m =
217  171  193  159  184   84  175   87   75  151  108
222  192  193  174  175   87  163   86   76  152   91
219  190  192  166  175   87  162   85   76  148  103
222  169  187  140  185   96  165   84   76  144  127
241  191  194  198  180   93  168   89   75  166   54
236  176  193  184  187   83  176   90   76  159   76
Indices start at 1.
row 1 col 1	217
row 6 col 7	176
row 4 col 5	185
row 2 col 2	192
row 3 col 5	175
row 4 col 1	222
row 5 col 8	89
row 4 col 7	165
row 4 col 10	144
row 4 col 11	127
row 2 col 10	152
row 3 col 2	190
row 2 col 11	91
row 4 col 2	169
row 6 col 5	187
row 6 col 3	193
row 6 col 1	236
row 6 col 8	90
row 1 col 6	84
row 1 col 2	171

B =
-6	21	18	1	18
-8	18	18	2	16
-7	14	11	4	10
5	26	9	4	18
7	30	13	3	23
10	25	10	5	19
-5	25	24	5	22
9	29	13	4	22
Indices start at 1.
row 1 col 1 = -6
row 8 col 1 = 9
row 7 col 5 = 22
row 7 col 2 = 25
row 4 col 3 = 9
row 6 col 1 = 10
row 4 col 2 = 26
row 6 col 4 = 5
row 6 col 3 = 10
row 8 col 5 = 22
row 2 col 3 = 18

W =
0  7  -25  5  20  -16  12  -6  -28  -13  -26  5  -13  3  26
-10  19  3  -9  -5  -22  -2  9  -4  10  -9  15  22  -6  0
-8  20  1  -11  -4  -22  -4  10  -2  9  -9  15  24  -6  1
0  7  -25  6  20  -15  14  -6  -28  -13  -28  4  -13  5  27
-8  18  -1  -13  -9  -24  0  4  -4  12  -20  13  18  -7  8
-1  6  16  5  -5  8  -14  14  -28  6  9  0  3  9  -8
7  7  17  4  -3  8  -11  9  -22  3  9  0  -5  5  -8
-9  18  1  -15  -9  -25  -2  8  -4  10  -20  13  14  -5  7
9  8  18  7  -5  7  -10  8  -24  3  9  1  -2  4  -10
-25  -1  18  1  9  -3  -21  0  -21  19  4  -14  15  9  -12
6  9  18  4  -8  8  -8  9  -23  5  9  2  -3  5  -8
-8  16  -1  -12  -8  -27  0  5  -3  11  -16  13  17  -5  6
0  7  -26  6  20  -14  13  -5  -29  -13  -27  5  -10  2  22
1  8  -26  3  22  -15  13  -7  -28  -17  -26  3  -12  3  26
-8  20  -2  -12  -7  -25  -1  6  -4  10  -19  16  16  -8  8
-11  18  2  -13  -5  -23  0  11  -4  10  -8  12  24  -4  3
Indices start at 1.
(1, 1)	0
(1, 4)	5
(4, 11)	-28
(4, 6)	-15
(2, 15)	0
(6, 5)	-5
(1, 8)	-6
(8, 8)	8
(13, 8)	-5
(11, 12)	2
(6, 15)	-8
(10, 8)	0
(16, 9)	-4
(1, 2)	7
(10, 1)	-25
(13, 7)	13
(5, 7)	0
(6, 6)	8
(9, 4)	7
(5, 3)	-1
(4, 13)	-13
(8, 6)	-25
(9, 7)	-10
(12, 7)	0
(9, 11)	9
(16, 15)	3
(7, 12)	0
(16, 13)	24
(9, 10)	3
(6, 13)	3
(10, 2)	-1
(7, 4)	4
(7, 5)	-3
(14, 14)	3
(5, 4)	-13

arr =
array([[17, 18, 79, 23, 83, 22, 23, 86, 28],
       [59, 59, 41, 66, 39, 65, 66, 43, 60],
       [19, 24, 78, 26, 79, 23, 24, 82, 40],
       [44, 39, 50, 54, 62, 51, 51, 63,  7],
       [64, 62, 52, 58, 45, 61, 61, 46, 52],
       [74, 73, 52, 60, 37, 63, 64, 35, 55],
       [73, 73, 51, 62, 37, 64, 66, 37, 52],
       [34, 34, 65, 38, 69, 38, 36, 71, 50],
       [63, 64, 55, 58, 48, 56, 60, 48, 31],
       [68, 65, 35, 73, 39, 71, 71, 38, 51],
       [25, 25, 85, 19, 76, 24, 23, 80, 38],
       [33, 34, 65, 39, 67, 39, 37, 70, 61],
       [69, 66, 35, 76, 44, 70, 72, 42, 26],
       [34, 31, 52, 50, 62, 48, 46, 66, 39],
       [16, 17, 95, 13, 88, 14, 14, 94,  9]])
Indices start at 1.
(1, 1) => 17
(7, 1) => 73
(1, 5) => 83
(5, 1) => 64
(13, 6) => 70
(6, 7) => 64
(9, 8) => 48
(11, 1) => 25
(8, 8) => 71
(13, 4) => 76
(6, 6) => 63
(12, 6) => 39
(13, 5) => 44
(13, 8) => 42
(2, 7) => 66
(3, 9) => 40
(10, 6) => 71
(15, 7) => 14
(4, 7) => 51
(8, 6) => 38
(4, 9) => 7
(3, 5) => 79
(5, 5) => 45
(6, 1) => 74
(2, 6) => 65
(7, 6) => 64
(8, 5) => 69
(13, 3) => 35
(12, 4) => 39
(14, 1) => 34
(12, 9) => 61
(9, 2) => 64
(1, 7) => 23
(12, 7) => 37

M =
63,78,61,45,47,75,71,25,50,50,65,40,81,81,52
73,81,45,47,33,89,89,10,39,52,68,33,93,85,57
81,77,44,46,38,78,74,18,63,73,53,39,73,69,74
71,79,46,49,35,87,88,15,38,51,69,36,91,83,56
73,78,43,49,33,87,89,13,38,52,68,35,91,82,57
69,76,46,46,35,82,83,15,40,51,65,35,86,79,55
Indices start at 1.
row 1 col 1	63
row 3 col 5	38
row 2 col 10	52
row 5 col 10	52
row 2 col 6	89
row 6 col 14	79
row 6 col 1	69
row 6 col 15	55
row 1 col 4	45
row 3 col 7	74
row 3 col 4	46
row 2 col 13	93
row 2 col 8	10
row 3 col 15	74
row 6 col 7	83
row 2 col 4	47
row 1 col 9	50
row 5 col 4	49
row 3 col 8	18
row 1 col 8	25
row 4 col 15	56
row 6 col 8	15
row 5 col 9	38
row 1 col 13	81
row 2 col 15	57
row 2 col 7	89
